In the rows, 128 means zero.
Here are made-up objects, facts about them, and rows of numbers that follow some of those facts. Name the object behind each unnamed row.

Known rows:
[123 117 125 109 128 129 134 131 127 123 120 126 131 127 132 122 125 128
 124 114 128 126 124 128 124 112 127 134 129 136 125 126 122 134 124 125
 137 137 138 130 125 128 123 122 133]: stezotris
[121 151 122 239 150 126 118 130 126 120 124 126 131 127 121 140 128 125
 119 153 119 162 126 129 136 109 120 177 126 112 123 126 149 142 137 134
 119 127 125 132 118 132 145 149 124]: trabol
[124 117 128 132 128 128 123 124 126 123 127 127 125 129 136 119 126 124
 123 126 127 125 126 118 120 117 143 119 129 131 126 125 125 132 126 120
 128 144 129 124 129 128 120 119 124]: nifum
[126 119 133 111 127 127 120 125 126 124 127 124 129 131 133 124 129 125
 126 138 120 121 132 117 120 120 129 106 128 135 133 128 123 128 125 133
 130 124 124 123 145 125 125 124 125]: gizenim
[121 163 124 235 149 127 123 127 127 121 123 128 131 127 125 140 131 124
 123 169 119 157 125 127 147 110 120 157 126 111 120 127 141 130 138 134
 118 111 123 123 114 129 137 134 126]: brafle
[141 121 121  94 124 128 118 129 133 127 165 124 126 128 132 132 131 128
 142 115 120 115 127 128 131 111 116 110 129 125 118 126 119 138 124 162
 160 106 158 126 139 124 134 113 116]: pleplik
[125 122 123 109 134 134 125 126 126 125 121 124 121 129 145 121 126 129
 122 117 137 128 125 135 125 113 129 146 129 133 123 125 122 140 123 120
 127 152 136 130 132 128 121 123 130]: zutral
[136 119 122 129 136 133 161 128 125 219 177 163 132 127 141 117 131 146
 121 119 115 116 140 124 120 165 132 113 127 180 124 135 136 107 125 138
 116 147 122 123 113 125 150 116 120]: ravidros
[125 118 125 111 124 128 120 126 126 123 131 121 123 132 134 127 126 124
 126 142 123 117 129 119 120 126 132 105 127 130 135 127 125 129 126 126
 133 130 125 128 141 125 134 132 120]: kogun
[122 176 123 190 137 126 122 127 126 121 130 130 124 126 125 156 124 123
 128 155 121 146 127 150 158 111 117 129 125 111 118 136 131 110 145 133
 116 107 122 123 114 128 158 129 139]: grefle
[134 119 133 108 122 127 128 124 126 121 124 123 132 128 129 122 125 126
 130 121 124 112 125 128 125 141 142 111 128 112 126 130 132 136 128 121
 122 128 124 128 128 124 120 122 123]: pufli
[125 117 125 103 129 129 124 126 126 123 120 125 129 129 129 124 125 126
 129 117 135 123 125 134 127 122 121 133 128 135 128 125 121 127 125 124
 135 135 135 131 131 127 123 119 129]: pluplim
[132 123 132 105 120 127 127 125 126 120 124 124 128 130 125 120 127 123
 137 127 118 115 126 122 122 128 124 108 128 124 130 127 117 117 126 121
 135 126 125 131 141 126 121 119 134]: brutrol
[126 118 134  96 118 125 116 125 128 121 125 127 136 125 114 136 148 125
 149 147 149 122 136 117 127 141 115 123 128 121 128 129 123 116 126 125
 122 111 126 124 146 123 123 116 117]: brevar
[138 123 129 101 118 131 120 127 126 120 124 123 128 126 123 121 125 135
 122 125 134 118 125 120 122 140 133 150 128 112 121 126 121 145 125 120
 118 132 123 132 127 125 124 127 120]: deplode
[144 120 123 102 121 131 119 128 135 126 164 124 128 129 130 130 134 129
 141 113 119 116 128 127 131 111 119 124 129 126 120 127 118 136 123 165
 151 111 158 129 138 124 131 114 117]: gero
[125 117 127 104 127 126 133 128 126 121 121 130 131 127 122 122 128 125
 135 117 123 124 128 129 123 129 121 128 128 137 130 127 122 120 127 131
 139 134 136 132 124 129 127 118 132]: skeluve
[141 121 121 135 140 139 166 140 130 195 141 158 121 127 131 122 127 155
 121 116 127 113 125 135 118 146 126 146 128 193 135 132 141 114 123 135
 117 142 125 122 116 133 148 118 119]: tomunom
[126 117 125  98 119 130 118 125 127 122 121 124 127 126 119 133 130 133
 137 124 151 129 127 130 128 124 117 146 127 125 125 126 121 124 125 124
 123 120 128 129 135 130 124 119 123]: ziskes
[126 119 129  99 120 128 120 124 127 130 133 127 127 125 118 121 127 127
 129 131 127 139 138 114 119 129 126 129 131 116 119 126 117 128 124 124
 126 121 125 127 130 127 122 128 122]: gruflun

There are 4 kinds of fact about the objects: σ, η, ζ, λ.
grefle σ ravidros ploro
difli σ brobri
tigon σ stezotris nifum drola
stidok σ pluflum zutral gakli
brugas σ mivak
klizek σ rebro
stalor σ pleras
vitre σ tige plugregor
tripa σ tini zefo
betek σ buno stiklun
listoklur σ stiklun
ginuk σ tegi vinen plaraka diba
bufure σ flunaflon
mabral σ podrim
gusodas σ simum klalil tromen
buligru σ dramu plaraka
bugor σ griklil klalil
brevar σ drosta deplode gudrogi natrer
tagel σ kledu vesam ploro tromir flafan vinen nomur
grufun σ natrer
ziskes σ kivo
gegu σ roro gruflun kivo zokul
depil σ sevur plupak buskuvel
drovis σ pleras kivo
geki σ broza plugregor
brafle σ fluklunu
grirom σ drezes mivak
mazer σ dapekles kluplolu
vivu σ stiklun natrer zokul sumus
fluris σ drosta
{mesto diba klizek roro dagen fladrafik} η traplar
{tomunom ravidros stalor nepun tukos luvim gusul pleklel plalupi} η bupizur
{difli mabral pluplim grufun drovis dogil} η bronen
{kogun ploro drola} η tigon
{betul skeluve klalil} η tige
{nomur zutral bradron skodrer sevur grirom} η todu
{stidok motu mumer bugor tromen drosta zosta} η gaten
{plugregor kivo natrer} η tini
{tatik tetrus daner grubrore brevar vinen} η matrum
{brugas kluplolu bufure flozega flunaflon fluris} η gritegrik
{pleplik buno gero dramu kluvom steple mivak} η betek
{griklil fluklunu flafan bigok migesten tradrek} η tripok
{stiklun pleras britum flolaga stinuplis} η buskuvel
{vesam listoklur broza} η trabol
{sketrem nifum} η zefo
{tromir gusodas gigre tobil drezes} η geki
{tripa kirik rebrek skilol} η skepar
{gizenim fudi dragen} η brafle
{ginuk ziskes rebro} η gegu
{papin buligru brutrol pluflum vivu} η tremek
{grusan fledostu gakli} η grisum
{tegi pufli simum mazer rokorek} η vitre
{zisa podrim brobri peklok} η dapekles
{mibor sunu} η plaraka
{gruflun} η plupak
{sumus stezotris} η rodir
{tagel fisus} η zokul
{gudrogi tedrem} η stoduk
{lodrel fetre flego kledu} η stamak
{depil deplode} η grefle
ζ buskuvel <- difli kluplolu gizenim
ζ zefo <- kogun
ζ trabol <- nomur
ζ matrum <- plugregor vinen
ζ tobil <- diba skodrer gruflun
ζ grisum <- ravidros sumus brobri
ζ stamak <- tatik
ζ brobri <- brugas buno rebro
ζ kledu <- klizek broza dogil
ζ zutral <- kivo
ζ stoduk <- pleplik tegi fisus tedrem
ζ todu <- motu
ζ traplar <- stalor
ζ roro <- skeluve stinuplis
ζ flunaflon <- tromir
ζ fledostu <- tripa grusan tobil
ζ geki <- listoklur
ζ rodir <- ginuk simum
ζ vitre <- papin
ζ brafle <- tukos
ζ gritegrik <- fledostu
ζ tini <- zisa
ζ bupizur <- mabral tagel fetre
ζ bronen <- podrim dagen
ζ gegu <- fluklunu dramu pluflum
ζ tige <- daner
ζ deplode <- sunu pleklel brutrol
ζ motu <- gigre mazer
ζ tigon <- rebrek gero
ζ tripok <- brevar mivak
ζ betek <- flafan britum
ζ stalor <- grufun
ζ stinuplis <- gusul
ζ griklil <- lodrel peklok
ζ gaten <- flego
ζ sketrem <- kledu
ζ plupak <- fladrafik
{gaten grefle vesam papin tukos luvim flafan dragen lodrel skilol matrum broza dramu flunaflon simum brutrol steple zosta} λ d
{mesto tomunom difli tigon zutral plugregor diba tatik brugas klizek todu buskuvel pleplik motu stalor skeluve vitre plaraka mumer betek bradron tegi tige zisa fluklunu pluplim gusodas sunu gigre plupak rebrek bupizur tagel grufun brobri buno rodir klalil pleklel ziskes drola gakli drosta stezotris fisus britum gero rebro vinen peklok grirom bigok fetre pluflum vivu fluris dagen mivak kledu fladrafik} λ a
{kogun nomur ravidros kluplolu kivo zokul ploro sketrem tripok gizenim tetrus bufure nepun stamak podrim kirik daner gruflun bugor brevar sumus flozega nifum tromen zefo geki brafle migesten kluvom skepar mazer natrer stinuplis rokorek} λ b
{betul tremek roro griklil stiklun tromir listoklur ginuk grusan mabral fudi mibor tobil skodrer pleras grubrore sevur traplar bronen gusul gudrogi gegu depil drezes drovis pufli grisum tedrem deplode stoduk flolaga dapekles tini tradrek} λ c
{stidok tripa fledostu buligru dogil plalupi trabol flego gritegrik} λ e

Which object is each row?
No name comes twice in this set of rows, the named rows included.
[135 121 133 120 122 125 120 125 128 122 122 123 129 128 124 133 134 125
 139 130 130 114 125 139 132 149 134 108 126 113 137 136 144 130 132 122
 119 123 124 126 128 125 120 119 121] -> depil
[131 136 125 246 162 139 140 163 128 215 158 159 128 126 126 139 131 158
 120 136 118 125 127 138 121 113 119 180 124 142 125 131 166 114 130 148
 117 118 122 122 117 149 197 115 118] -> bupizur
[127 118 125  99 119 130 117 125 126 120 119 123 130 127 116 147 148 135
 148 134 174 131 128 130 136 133 117 152 128 121 122 127 119 121 125 122
 119 115 130 129 138 130 125 117 117] -> vivu
[121 155 123 227 152 127 121 129 128 123 122 128 128 127 130 153 130 123
 127 163 123 152 125 129 150 110 123 140 126 112 129 128 152 134 139 129
 118 107 123 122 117 126 135 143 120] -> geki
[129 118 146  98 122 126 122 127 127 121 123 129 140 133 127 135 126 125
 126 131 121 112 141 157 149 174 117 106 126 114 119 149 127 109 132 137
 117 125 127 126 136 122 120 113 135] -> ginuk
[139 130 122 184 126 140 126 130 131 125 174 123 132 127 118 165 167 137
 141 132 119 141 125 134 159 112 119 197 125 112 120 126 117 140 130 170
 119 105 130 133 112 132 151 116 117] -> betek
[122 117 121  96 123 127 120 125 126 126 127 125 124 131 129 153 127 123
 133 128 133 119 134 172 146 158 116 103 127 127 123 141 134 110 136 132
 128 131 126 138 131 122 182 115 123] -> tagel
[123 213 134 189 136 127 131 129 129 141 121 130 128 126 122 134 125 121
 124 184 128 167 127 128 134 117 127 146 125 109 136 127 137 120 140 118
 117 132 124 129 114 139 120 188 181] -> gaten
[123 118 124 106 135 126 116 125 126 121 119 125 128 130 129 132 126 124
 121 127 144 126 132 148 139 145 117 124 127 130 123 131 140 114 130 131
 122 148 124 131 130 125 128 119 120] -> buligru

Now the same objects, written a new way:
Known rows:
[125 108 173 136 147 116  88 111 114 114 162 126 112 131  96 146 105 163
 192  70 122 110 111 126 126 140 137 110  98 144 157 166 140 143 149  97
 121 167 179 123 139]: vinen
[144 172 166 157 168 132 131 161  74 129 172 189 111 136 173 145  77  98
  80  45 142 140 144 112 139  65  94 122  97  87  92  94 154 140  79 167
 131 148 171 141 167]: tromen
[140 104 141  88 153 156 137 146 103 129 145 129 118 113 129 129 120 154
 140 163 109 116  92 142 133  83 120 128 114 135 133 165 126 131 137 135
 123 146 143 144 152]: skilol
[116 157 102 136 145 109 104 102  90 142 154 103 113 144 163 130 146 101
 111 150 119 150 107 145 165 133 121 134 124 101 146 117 139 153 112 112
 146 120 128 135 122]: tradrek
[113 114  81 126 115 137 165 168 172 129  49  96 191 134  96 149 146  87
 137  73 187 117 195  78  78 175  84 111 101 103  65  65 128  72 107 172
 128 154  88 124 100]: zefo
[141 113  82 144  91 158 168 170 194 133  49 103 169 130 169 133 171 101
  70 163 117 145 197  87 132 181  92 137 168 101  63  79 142  95  92 171
 159 108  63 133  93]: gegu
[149 107 160 137 126 137 117 124 163 113 148 150 112 123 117 126 109 162
 135 125 109 113 114 134 136 135 154 129 116 144 150 172 131 154 143 102
 133 146 139 131 124]: skeluve
[114 109  79 143 103 160 164 165 181 142  55 105 166 143 145 130 160  91
 155 139 172 151 186  93 106 163  91 109 118 101  79  72 135  77  88 171
 144  97  72 133  96]: gritegrik
[114 101 171 101 159 134 101 122  82 130 163 113 115 124  93 148 101 159
 192  93 112 102 103 124  96  90 125 101 102 140 154 148 141 108 151 133
 107 162 174 129 159]: flafan
[100 155 105 142 136 122 132 101  76 115 129 110 133 146 117 148 157 100
 140  68 106 127 172 146  62  80  95 133 104 121 165  84 148  91 146 133
 114 135 140 118 163]: sumus
[119 159 110 132 126 135 147 107  83 136 148 109 116 139 138 117 121  96
 114 150 105 128 111 128 121  94 115 128 121 122 141  93 142 106 125 140
 105  93 114 126 131]: kogun
[149 107 160 137 129 136 113 125 155 113 147 149 111 124 119 123 114 164
 139 131 109 117 111 135 139 133 152 129 113 143 151 172 131 157 145  99
 131 148 138 133 128]: rebrek
[123 160  99 123 142 136 146 109  76 142 148 108 121 139 150 123 129  89
 117 158 109 135  94 140 140  98  99 138 116 113 132 106 137 112 115 126
 103 106 118 133 136]: rokorek
[140 106 154  98 147 153 129 139 108 127 149 133 110 114 123 119 111 159
 141 157 105 107 101 132 116  80 138 117 120 141 148 158 136 125 145 130
 120 132 132 136 151]: papin
[100 159 113 125 152 116 127 102  73 145 156  97 133 141 104 148 122  92
 164 105 128 132 107 132 120 116  93 121 101 114 132  88 139  92 119 142
  96 138 170 123 141]: ploro
[164 112 142 133 135 160 130 131 156 117 136 153 110 125 166 103 128 158
 108 173 110 140  87 150 164 125 137 152 129 139 141 179 119 169 120  94
 138 141 114 143 128]: gusodas
[150  85 103 103 122 172 164 182 190 121  54 112 158 107 110 139 139 148
 125 139 150 120 171  82  96 153  95 113 113 127  69 115 127  77 112 173
 147 161  70 139 106]: matrum
[ 85 160 178 131  86  65 181 123 189 132 143 204 145  72  89 143  96 140
  66 144 106 121 159 168  88 127 200 167 210 186 109 165  65 173 177 152
 109  78 194 103 168]: pleklel
[126  87 123 140 112 163 148 173 196 111  51 114 178 124  88 152 144 157
 163  66 204 120 192  79  97 183  91 111 100 132  72 116 120  80 115 168
 148 174 125 129  99]: plaraka
[145 161 103 136 119 140 144 117  86 141 146 114 117 132 183  89 135 101
  94 172 100 119 105 138 131  83 108 142 154 112 146 111 148 133 115  97
 112  76  76 132 129]: brevar

Name these rows:
No name comes twice in this set of rows, the named rows included.
[155 118  85 154  82 148 137 184 191 143  61  89 158 126 116 143 164 122
  69 147 210 152 143  87  74 184 102 114 174  93  75  98 145  75 105 172
 157 105  69  61  96] -> stoduk
[121 100 172 112 153 111  95 100 177 112 169 107 112 104  87 147  81 152
 154  52 102  99 131  72 150 177 143 100 105 168 133 130 145 157 135  95
 100 159 176 133 126] -> kledu
[168 113 153 137 119 144 117 142 163 111 143 158 111 115 173  95 127 169
 115 166 102 107 111 144 147 124 146 145 143 134 154 175 143 171 137  68
 138 129  97 137 126] -> grufun
[153 112 175 153 112 105  82 150  97 122 165 112 113 116  92 147 107 175
 155  91 171 110  79 134  81 153 143 107 110 126 160 175 143 103 159 107
 133 157 179  62 147] -> tegi
[ 96 101 186 125 155 174 147  91  83 152 169  94 104 152  92 141  89 131
 145 137 210 183  66 105 167  60 148 104 101 184 112 175 106 165 112 171
 122 114 164 130 158] -> flunaflon
[ 94 152 135 142 143  87  90  97  83 140 161  97 113 146 104 148 129 105
 159  76 126 136 139 130 130 143 125 107 106 108 156  88 145 129 127 133
 137 132 171 112 123] -> tromir
[155 100  88 118 162 109 113  93 123  76 107 197 104 150  90 102 104 144
  87  39 211 156 159 151  63  63 209 147 101 168 173 125  74  90 187 121
 146 176  75 141 177] -> brobri
[112 150  90 134 133 119 130 110  88 139 161 109 116 142 145 120 132  95
 132 135 107 149 115 137 122 104 126 116 146 113 150  97 142 129 106 139
 120  76 119 122 126] -> flego
[172 115 167 152  97 127  99 163 133 119 154 131 111 109 113 127 115 174
  98 149 138 121  78 138  94 142 158 123 144 128 155 180 141 117 156 105
 143 131 139  64 138] -> fisus
[123 159  98 111 144 137 151 107  88 142 151 101 122 133 132 124 111  88
 100 149 104 132 102 118 152 119 100 133 120 123 112  93 136 118 107 133
 100 101 119 140 129] -> sketrem
[105 106  81 139 116 105 138 154 190 129  52  91 174 138  97 152 158  98
 124  67 201 134 201  83 102 187  92 109 104  95  75  66 131  75 104 171
 154 162  97 126  95] -> tini
[110 107  79 148  99 166 161 128 194 103  44 107 150 147 137 150 177  98
  78  75 182 167 205 110  76 162  93 144 124 108 110  74 134  81 112 175
 160 150  65 132 105] -> grisum

The same objects again, as new rows of numbers:
Known rows:
[108 141 121 122 133 105 119 138 137 127 129 121 129 121 128 145 110 158
 134 145 132  95 124 156 138 111 129]: bigok
[ 82 170 129 133 149  98 105 124 129 109 104 162 116 130 130 172 120 167
 132 147 141 113 105 165  95 135 120]: tripa
[147 122 123 118 125 173  93 132 117 119 106 130 106 112 119 186 107 147
  89 125 154 136 140 155 158 110 112]: pleras
[118 164 130 128 119 146 118 139 109 134 130 134 120 103 112 165  98 150
  88 155 145 112 120 146 143 127 132]: drezes
[107 140 115 122 134 105 119 142 136 132 127 116 130 124 129 148 111 151
 138 149 134  97 120 158 136 113 131]: pluplim
[141 107 131 130 143 160  97 102 133 109  88 155 122 115 158 202 128 125
 120 105 141 142 159 167 131 130 113]: listoklur
[118 138 103 114 103 109 108 162 125 134 132 104 128 111 104 149 106 159
 121 156 139 103 111 159 157 103 123]: plugregor
[ 93 118 186 130 142 114 156 113 140 156 115 104 104 154 157 120  85 172
 147 111 116  73 117 121  83 132 144]: tigon
[116 146 114 117 121 124 121 130 118 125 125 152 129 116 125 158 110 150
 115 140 136 101 116 152 125 131 128]: flego
[129 102 114 129 148 134 109 114 160 103  92 125 127 139 148 176 126 144
 157 121 140 121 157 177 134 105 119]: ziskes
[ 64 141  49 113  34 207 222 168 121 137  69 133 112 218 157 157 169 141
 114 123 138 139  39 199  95 114 172]: tukos
[ 93 130  79 123 170 117 128 168  94  94 119 163 128 116 123 114  84 151
 100 133 166  88 120 156 170 113 136]: dramu
[113 148 102 117 130 107 122 139 134 125 114 139 127 121 122 145 103 159
 128 151 133 105 124 155 134 110 127]: zisa
[ 90 165 136 130 145 121  95 142 111 114 104 152 109 116 118 178 116 162
  99 146 152 141 102 165 124 130 115]: grusan
[109 146  98 112 112 106 116 154 128 137 131 106 127 117 110 150 109 156
 124 157 140  98 118 162 151 103 132]: drola
[159  91 102  99 118 162  93 141 133 103  85  96 116 130 110 182 101 144
 126 129 158 153 151 160 179  89 102]: natrer
[147  46 167 116 130 167 103 138 125 132  92  69  85 144 145 152  88 164
 130  82 131 131 129 132 163  84  97]: zokul
[ 88  92 190 127 127 139 147 138 105 139 128 114  99 158 148 125  67 184
 120  97 131  58 120 118 127 113 155]: matrum
[124 136 107 102 111 106 111 150 114 127 126 123 127 113  99 145  83 151
 117 158 137 101 116 143 149 115 119]: mivak
[134 105 111 105 129 124  79 138 126  79  75 112 118 124 106 207 125 140
 142 132 168 174 131 173 156 107  95]: gruflun

Rows to name:
No name comes twice in this set of rows, the named rows included.
[103 173 138 134 138 126 135 109 127 122 118 164 135 106 146 183 130 133
 116 146 138 120 139 158 101 159 146] -> depil
[126  77 207 147 166 181 123  86 146 135  92 118  90 149 197 164 106 153
 126  65 128 114 162 140  98 130 127] -> gegu
[ 88 136  44 127 103 182 248 186 123 132  85  85  97 227 161 100 201  88
  87 117 152 174  12 206 149 105 164] -> ravidros
[111 135 121 116 110 112 120 149 124 129 145  91 126 123 108 146 111 157
 128 147 145  97 129 143 150 114 130] -> zutral
[102 143 105 132 191 114 159 123 117  86 109 159 131 120 149 113 122 128
 114 121 161  95 125 155 119 159 144] -> buligru
[ 91 176 144 130 154 126 104 134 117 115 113 139  99 125 115 185 121 176
 101 150 162 129 116 155 124 131 122] -> tobil
[120 166 139 116 115 142 127 137 106 134 137 123 113 104 106 171 103 162
  84 152 154 108 133 138 142 134 141] -> griklil
[110 160 139 130 123 140 108 152 116 142 144 122 112 102 120 165 111 159
  89 146 145 108 120 156 152 121 132] -> sevur
[ 97 160 146 133 142 120  98 138 109 107 114 143 106 109 112 180 106 152
 103 138 150 134 100 155 119 139 117] -> skodrer
[111 154 138 123 144 105 126 103 125 126 122 153 133 106 144 159 116 148
 138 137 127  90 133 149 102 151 142] -> stidok
[ 73  95 156 148 193 127 169 144 103 104 113 136 114 144 178  82  88 145
 121  78 150  68 105 136 122 135 155] -> grefle
[ 98 161 127 124 138 111 108 130 117 100 113 134 113 135  97 176 113 166
 125 148 171 116 114 154 113 138 124] -> fledostu
[ 92 109 203 130 146 122 116 130 101 137 123 104  78 153 127 133  90 198
 111  98 139  80  83 118 100 126 119] -> gritegrik

